[128 = 0]
[114  94  93  83 130 120 113 154 113 151 136 102 139 151  95 122 155 127
 139 158 134 138] : [31] (102)
[134 148 135 120 135 131 118 138 133 128 140  97 115 128 146 141 168 164
 112 134 154 133] : [36] (106)
[117 100  84  72 131 105  89 164 128 147 148  77 122 148  81 129 146 155
 139 178 171 135] : [31] (102)
[134 115 114 117 107  97 116 174 142 119 152  79 100 133 135 117 139 153
 107 164 177 127] : [36] (105)
[121 105 103 101 151 124 114 127 126 130 121  65 116 158  83 120 150 154
 150 171 137 132] : [39] (77)
[105  97  90  95 150 105 108 157 129 131 130  48 113 168  86 121 142 157
 158 184 183 142] : [39] (89)
[116 120  84 111 142 103 105 130 149 134 133  75 105 146  95 121 114 143
 153 175 176 140] : [34] (108)
[121 126  91  98 117  90  89 181 140 124 155  43  97 154 127 127 153 175
 130 178 209 131] : [36] (75)
[110  94  73  88 141  82  78 174 142 122 147   4  95 164  83 118 133 177
 150 207 217 138] : [34] (108)
[128 123  82  89 118 111 102 157 129 150 155  76 123 146  94 127 159 136
 129 158 152 142] : [31] (101)
[119 105  89 126 144  96 103 127 147 136 139  73 115 145 116 127 118 148
 145 171 187 142] : [34] (108)
[124  93 132 111 166 130 131 133 130 135 110 117 128 152  99 113 117 154
 154 166 178 128] : [39] (89)
[107  94 104  91 142 128 119 150 114 146 123  63 130 163  81 123 152 146
 158 167 139 137] : [39] (82)
[129 105  87 103 141  98 106 170 144 124 148  49  97 149  98 125 141 168
 113 183 179 126] : [34] (99)
[117 114 115 118 141  93 101 151 140 129 137  46 110 148 105 128 130 163
 151 178 193 137] : [34] (108)
[118 101  96 108 159 125 118 150 116 124 104  56 118 163  97 123 164 156
 150 160 142 139] : [39] (77)
[111  83  68  67 120  84  73 194 115 141 167  20 127 167  76 123 167 161
 137 189 196 141] : [31] (102)
[108  94  85  79 158 113 108 153 132 133 132  43 113 172  68 112 138 163
 170 197 179 144] : [39] (82)
[120 140 109 109 103 119 105 134 127 136 140 105 145 122 127 132 118 125
 121 139 129 139] : [31] (100)
[125 119 109 129 160 124 134 139 139 128 130 106 115 149 112 127 134 139
 158 165 157 132] : [34] (79)
[125 101  83  95 119 119 113 155 125 138 152  86 129 153  93 127 166 135
 133 150 139 132] : [31] (102)
[130 151 140 145 123 133 137 120 122 133 131 131 138 122 162 133 141 128
 133 113 137 134] : [36] (106)
[116 101  66 107 137  93  93 160 151 117 157  49  91 163  90 124 126 154
 139 180 178 133] : [34] (108)
[123 125  98 111 148 117 134 140 136 130 140  99 119 151 113 127 160 141
 148 151 164 138] : [34] (79)
[125  91  90 117 147  98 129 160 136 122 136  77 108 153  92 118 139 160
 147 177 190 138] : [34] (79)
[117 117  91  77 125 106  97 159 121 154 150  71 120 158 102 113 152 149
 143 170 171 135] : [31] (100)
[120  97  88 104 151  90  93 160 144 133 140  51 107 158  92 121 138 163
 145 177 209 139] : [34] (108)

[127 156 171 150 127 129 111 123 114 142 148 130 101 155  91 116 154 106
 103 110 130  98] : [16] (36)
[132 181 161 132 130 129 162 124 121 162 142 137 143 110  72 129 127 106
  79 124  96 110] : [16] (47)
[ 94 129  91  67  52 106  79 154 145 159 182 117  78 157 121 138 118 122
 123 133 133  61] : [6] (49)
[106 164 178 115 143 140 122 110 145 140 161 133 133 127 113 124 135 131
 102 135 137  90] : [6] (49)
[ 84 105 139 111 100 117 124 126 132 144 117 129 115 142 123 128 153 132
 128 136 149 114] : [6] (37)
[124 161 159  93 135 142 129 128 127 133 134 131 123 144 119 133 136 133
  88 129 137 107] : [6] (37)
[136 165 133 121 150 156 135 116 109 147 151 119 113 147  83 119 167 125
  67 122 116 117] : [16] (33)
[ 81 139 109 103  91 115  74 130 128 149 184 102  61 164 102 127 172 112
 130 166 104  78] : [16] (36)
[128 131 120 141 144 137 114 140  90 134 118 117 100 129  77 131 184 148
 116 131 148 132] : [16] (47)
[ 87 136 131 124 103 138 111 137 141 175 147 126 114 154 122 113 121 126
 132 134 144 114] : [6] (37)
[ 99 159 158 113 136 156 132 125 134 142 133 134  59 137 111 121 137 144
 131 125 124 130] : [6] (42)
[ 97 181 137  98 127 138 142 127 129 146 140 127 132 134 112 148 163 121
 100 127 120 124] : [6] (37)
[137 170 179 138 151 124 152 101 102 139 116 145 134 132  97 131 161 119
 121 136 103 149] : [16] (36)
[ 96 185 145 111 142 133 162 124 122 181 121 119 178  91  93 129 126 163
 131 122 158 146] : [6] (49)
